Here is a tiny trained network, its code and every weight. The questions are about switching its units off for an input and a class, where a switched-off unit gives its printed mean instead of its output.

import numpy as np


def w(rows, s, z=0):
    codes = np.array(rows[::2]) - 128.0
    scale = np.full(codes.shape[1], s)
    scale[-1] = z or s
    return codes * scale


def f(y):
    return y / 2 * (1 + np.tanh(0.7978845608 * (y + 0.044715 * y**3)))


def log_softmax(a):
    a = a - a.max(-1, keepdims=True)
    return a - np.log(np.exp(a).sum(-1, keepdims=True))


def net(x, mask):
    res = np.array(x, float).reshape(1, 5) / 4 @ E
    y = f(res @ A[0][:, :-1].T + A[0][:, -1])
    res = res + np.where(mask, y, B[0][:, -1]) @ B[0][:, :-1]
    return log_softmax(res[-1] @ U[:, :-1].T + U[:, -1])


A, B = {}, {}
E = w([
[80,161,183,66,55,139,193],'x0',
[108,4,202,202,152,144,132],'x1',
[135,153,206,206,178,107,54],'x2',
[40,135,16,191,146,210,140],'x3',
[166,206,196,229,120,254,167],'x4',
],0.0094)
A[0] = w([
[186,208,98,50,146,84,118,143],'neuron 0',
[207,134,39,160,214,121,95,202],'neuron 1',
[161,154,33,191,254,115,120,201],'neuron 2',
[134,183,17,149,158,137,100,209],'neuron 3',
[106,66,171,207,152,212,62,203],'neuron 4',
[154,144,153,128,114,241,116,125],'neuron 5',
[127,44,107,152,40,149,193,228],'neuron 6',
[141,7,120,109,222,155,40,163],'neuron 7',
[153,211,209,143,129,190,106,150],'neuron 8',
[144,88,11,196,204,194,121,164],'neuron 9',
[185,123,226,166,94,134,134,253],'neuron 10',
[121,142,161,75,7,104,159,239],'neuron 11',
[72,17,139,138,75,91,61,235],'neuron 12',
[125,130,184,223,57,199,121,252],'neuron 13',
[104,119,127,96,56,161,160,117],'neuron 14',
[103,189,158,32,6,111,144,247],'neuron 15',
[42,120,81,181,163,189,189,100],'neuron 16',
],0.0091,0.0039)
B[0] = w([
[180,175,80,60,49,124,42,198],'neuron 0',
[95,96,208,89,73,166,24,195],'neuron 1',
[51,86,179,118,73,158,63,205],'neuron 2',
[22,210,145,142,27,171,54,195],'neuron 3',
[135,106,187,188,181,112,157,224],'neuron 4',
[135,185,131,116,47,157,175,182],'neuron 5',
[155,47,62,129,158,131,236,193],'neuron 6',
[129,80,198,195,200,57,96,215],'neuron 7',
[173,195,173,170,81,150,113,218],'neuron 8',
[42,81,116,255,136,164,75,214],'neuron 9',
[227,142,211,191,138,98,144,230],'neuron 10',
[169,160,27,96,122,88,202,223],'neuron 11',
[155,97,147,117,231,89,173,220],'neuron 12',
[204,164,198,239,169,158,221,231],'neuron 13',
[100,120,81,105,89,98,201,168],'neuron 14',
[165,197,71,30,55,8,208,247],'neuron 15',
[76,134,56,194,149,162,197,194],'neuron 16',
],0.0075,0.013)
U = w([
[180,187,191,150,124,196,169,104],'0',
[5,171,132,141,78,181,68,105],'1',
[96,218,91,47,72,68,144,156],'2',
[49,117,114,164,176,190,138,3],'3',
[124,65,76,89,82,132,198,58],'4',
[114,193,135,66,54,161,41,103],'5',
[121,56,176,130,192,92,89,220],'6',
],0.011,0.0043)

Each question gives the input, the list of numbers given to net, and the class t.
The units are the neurons (one row each of A and B). Each row of codes is followed by its name. A weight is (code - 128) times the scale printed after its matrix; where a second scale follows, it is the last column's (A, B and U).
mask holds one flag per neuron, in row order. A switched-off neuron (its flag False) gives its mean, the last column of its row in B, instead of its output. The means were averaged over made-up inputs and are rounded, as every weight is.
A unit's drop is (log p(t) with every unit on - log p(t) with that unit switched off) / (log p(t) with every unit on - log p(t) with every unit switched off).
The circuit of an input: a set's keep is (log p(t) with only the set's units on - log p(t) with every unit switched off) / (log p(t) with every unit on - log p(t) with every unit switched off). Starting from the 12 units with the biggest drops (on a tie, the unit counted first), units are removed one at a time, each time the one whose removal leaves the highest keep (on an exact tie, the one counted first), for as long as the keep stays at least 0.8.
circuit, biggest first: the units of the circuit, biggest drop first
k most important neurons: the k neurons with the biggest drops, biggest first
drop of u: that unit's drop, to one decimal
input [-2,3,-7,-1,4], class 4: circuit, biggest first -> neuron 6
input [-1,3,-1,7,-8], class 3: 2 most important neurons -> neuron 16; neuron 9
input [-7,1,-7,1,8], class 1: circuit, biggest first -> neuron 9; neuron 3
input [4,1,-4,1,1], class 4: circuit, biggest first -> neuron 6; neuron 8
input [-6,-7,-5,-6,2], class 5: circuit, biggest first -> neuron 1; neuron 0
input [7,-5,0,1,7], class 2: 4 most important neurons -> neuron 15; neuron 11; neuron 4; neuron 14
input [4,-5,-6,8,5], class 2: 3 most important neurons -> neuron 15; neuron 3; neuron 14
input [-5,7,-7,5,-6], class 6: 2 most important neurons -> neuron 7; neuron 12
input [6,-1,-7,3,4], class 2: 2 most important neurons -> neuron 15; neuron 9
input [-2,8,-3,1,3], class 6: 4 most important neurons -> neuron 7; neuron 8; neuron 3; neuron 4
input [5,2,1,-7,0], class 2: drop of neuron 15 -> 0.2
input [4,6,3,2,-1], class 6: drop of neuron 12 -> 0.1
input [8,0,1,-2,2], class 2: drop of neuron 15 -> 0.4
input [7,-4,0,-2,3], class 2: drop of neuron 11 -> 0.0
input [3,-4,0,6,-1], class 1: circuit, biggest first -> neuron 3
